Below is a small trained network, with its code and all its weights. Each question gives an input and a class and asks what happens when units are switched off, that is, made to give their printed mean instead of their output.

import numpy as np


def w(rows, s, z=0):
    codes = np.array(rows[::2]) - 128.0
    scale = np.full(codes.shape[1], s)
    scale[-1] = z or s
    return codes * scale


def f(y):
    return np.maximum(y, 0)


def log_softmax(a):
    a = a - a.max(-1, keepdims=True)
    return a - np.log(np.exp(a).sum(-1, keepdims=True))


def net(x, mask):
    res = np.array(x, float).reshape(1, 7) / 4 @ E
    y = f(res @ A[0][:, :-1].T + A[0][:, -1])
    res = res + np.where(mask, y, B[0][:, -1]) @ B[0][:, :-1]
    return log_softmax(res[-1] @ U[:, :-1].T + U[:, -1])


A, B = {}, {}
E = w([
[238,215,152,187,206,108,197,161,75],'x0',
[97,243,91,35,140,198,95,101,62],'x1',
[128,177,78,231,141,188,61,84,210],'x2',
[103,154,47,114,115,88,254,50,169],'x3',
[12,127,181,128,212,170,178,190,170],'x4',
[130,129,127,130,128,126,126,126,128],'x5',
[133,89,25,155,96,190,184,231,92],'x6',
],0.0074)
A[0] = w([
[140,51,159,205,114,78,141,136,172,99],'neuron 0',
[127,170,207,112,159,66,96,55,178,119],'neuron 1',
[137,40,175,189,122,93,126,159,193,17],'neuron 2',
[76,60,113,77,57,146,98,99,147,42],'neuron 3',
[171,180,144,174,182,116,190,124,63,121],'neuron 4',
[121,88,194,69,124,57,182,163,81,147],'neuron 5',
[102,151,49,94,126,92,228,63,167,91],'neuron 6',
[141,89,89,96,50,105,83,78,124,161],'neuron 7',
[119,116,50,158,100,209,161,204,117,70],'neuron 8',
[194,114,141,125,91,140,77,139,92,150],'neuron 9',
[53,80,119,99,79,162,102,91,164,27],'neuron 10',
[231,178,147,185,164,110,165,88,79,132],'neuron 11',
[1,138,194,122,215,177,167,191,190,101],'neuron 12',
[112,189,118,65,135,204,98,128,99,61],'neuron 13',
[90,191,102,77,152,167,96,102,95,2],'neuron 14',
[110,167,228,104,166,86,100,45,166,137],'neuron 15',
[120,177,92,227,152,179,95,106,225,115],'neuron 16',
[136,101,197,125,143,193,45,205,98,141],'neuron 17',
[117,114,145,54,126,78,180,161,108,178],'neuron 18',
],0.0082,0.0028)
B[0] = w([
[52,200,61,127,161,57,142,109,52,210],'neuron 0',
[94,60,122,118,42,180,199,177,63,217],'neuron 1',
[60,200,95,136,168,42,184,89,44,202],'neuron 2',
[89,151,182,142,219,133,123,213,168,207],'neuron 3',
[95,161,174,149,165,155,89,202,177,206],'neuron 4',
[155,101,74,36,184,160,42,109,108,219],'neuron 5',
[179,72,219,201,192,153,128,31,206,215],'neuron 6',
[131,195,124,139,84,121,98,197,197,205],'neuron 7',
[96,45,134,149,49,186,222,142,70,205],'neuron 8',
[174,114,123,167,109,106,127,76,192,186],'neuron 9',
[63,169,205,159,208,140,116,222,136,202],'neuron 10',
[84,169,151,123,120,143,111,210,172,224],'neuron 11',
[227,180,66,116,3,67,79,128,243,254],'neuron 12',
[65,195,83,161,171,28,196,78,79,199],'neuron 13',
[71,192,97,165,162,60,190,110,52,189],'neuron 14',
[99,53,126,128,48,188,201,156,85,226],'neuron 15',
[162,56,56,5,209,195,7,121,40,229],'neuron 16',
[207,66,197,210,164,113,175,20,157,210],'neuron 17',
[141,92,90,68,161,159,70,89,123,202],'neuron 18',
],0.0066,0.0097)
U = w([
[79,189,85,135,177,31,186,82,44,70],'0',
[92,159,197,128,196,152,114,254,168,67],'1',
[147,75,76,30,186,174,51,93,81,91],'2',
[108,60,130,130,39,190,221,156,73,98],'3',
[169,84,199,183,180,128,157,4,177,110],'4',
[174,179,87,110,33,81,102,131,197,197],'5',
[125,127,124,117,131,127,130,119,120,255],'6',
],0.0099,0.0085)

Each question gives the input, the list of numbers given to net, and the class t.
The units are the neurons (one row each of A and B). Each row of codes is followed by its name. A weight is (code - 128) times the scale printed after its matrix; where a second scale follows, it is the last column's (A, B and U).
mask holds one flag per neuron, in row order. A switched-off neuron (its flag False) gives its mean, the last column of its row in B, instead of its output. The means were averaged over made-up inputs and are rounded, as every weight is.
A unit's drop is (log p(t) with every unit on - log p(t) with that unit switched off) / (log p(t) with every unit on - log p(t) with every unit switched off).
The circuit of an input: a set's keep is (log p(t) with only the set's units on - log p(t) with every unit switched off) / (log p(t) with every unit on - log p(t) with every unit switched off). Starting from the 12 units with the biggest drops (on a tie, the unit counted first), units are removed one at a time, each time the one whose removal leaves the highest keep (on an exact tie, the one counted first), for as long as the keep stays at least 0.8.
circuit, biggest first: the units of the circuit, biggest drop first
most important unit: the unit with the biggest drop
k most important neurons: the k neurons with the biggest drops, biggest first
drop of u: that unit's drop, to one decimal
input [5,7,7,-1,-1,-5,1], class 0: circuit, biggest first -> [neuron 13]
input [4,4,1,4,-5,3,7], class 3: 2 most important neurons -> [neuron 8; neuron 12]
input [8,-7,-6,0,2,-6,-8], class 1: 2 most important neurons -> [neuron 4; neuron 11]
input [-4,-6,6,3,-5,-5,2], class 0: circuit, biggest first -> [neuron 0; neuron 2]
input [8,-6,1,8,7,-3,4], class 1: 2 most important neurons -> [neuron 4; neuron 11]
input [2,1,-1,-5,6,-5,-8], class 3: circuit, biggest first -> [neuron 15; neuron 1]
input [3,4,-8,2,2,5,-8], class 2: 3 most important neurons -> [neuron 5; neuron 18; neuron 8]
input [-3,4,-8,3,-7,-2,6], class 2: 2 most important neurons -> [neuron 12; neuron 18]
input [2,-5,3,0,-2,-5,-6], class 3: 2 most important neurons -> [neuron 1; neuron 15]
input [5,-3,5,1,-7,-3,-8], class 3: circuit, biggest first -> [neuron 1; neuron 15]
input [-2,1,-3,-2,-7,3,2], class 5: 2 most important neurons -> [neuron 16; neuron 7]
input [-1,-3,-8,4,6,-3,7], class 2: 2 most important neurons -> [neuron 5; neuron 18]
input [0,5,6,-2,2,2,-1], class 2: 2 most important neurons -> [neuron 16; neuron 2]
input [4,3,7,-5,2,7,-3], class 2: most important unit -> neuron 16
input [2,8,7,0,0,3,8], class 0: 3 most important neurons -> [neuron 13; neuron 14; neuron 15]
input [5,-1,0,-8,-8,8,3], class 4: 2 most important neurons -> [neuron 17; neuron 12]
input [-2,4,-6,-4,6,3,4], class 2: 2 most important neurons -> [neuron 5; neuron 18]
input [4,-2,-4,-6,-6,-6,5], class 4: circuit, biggest first -> [neuron 17; neuron 9]
input [-7,-8,8,4,4,6,2], class 0: 3 most important neurons -> [neuron 2; neuron 0; neuron 5]
input [3,7,7,-8,5,-8,5], class 4: most important neuron -> [neuron 17]
input [-7,6,-5,6,7,-8,7], class 6: drop of neuron 6 -> 0.4
input [3,-3,2,-5,7,4,6], class 5: drop of neuron 7 -> -0.1
input [5,3,-3,-2,3,7,-8], class 3: drop of neuron 15 -> 0.4
input [-2,-7,8,4,8,-2,-4], class 2: drop of neuron 13 -> 0.1
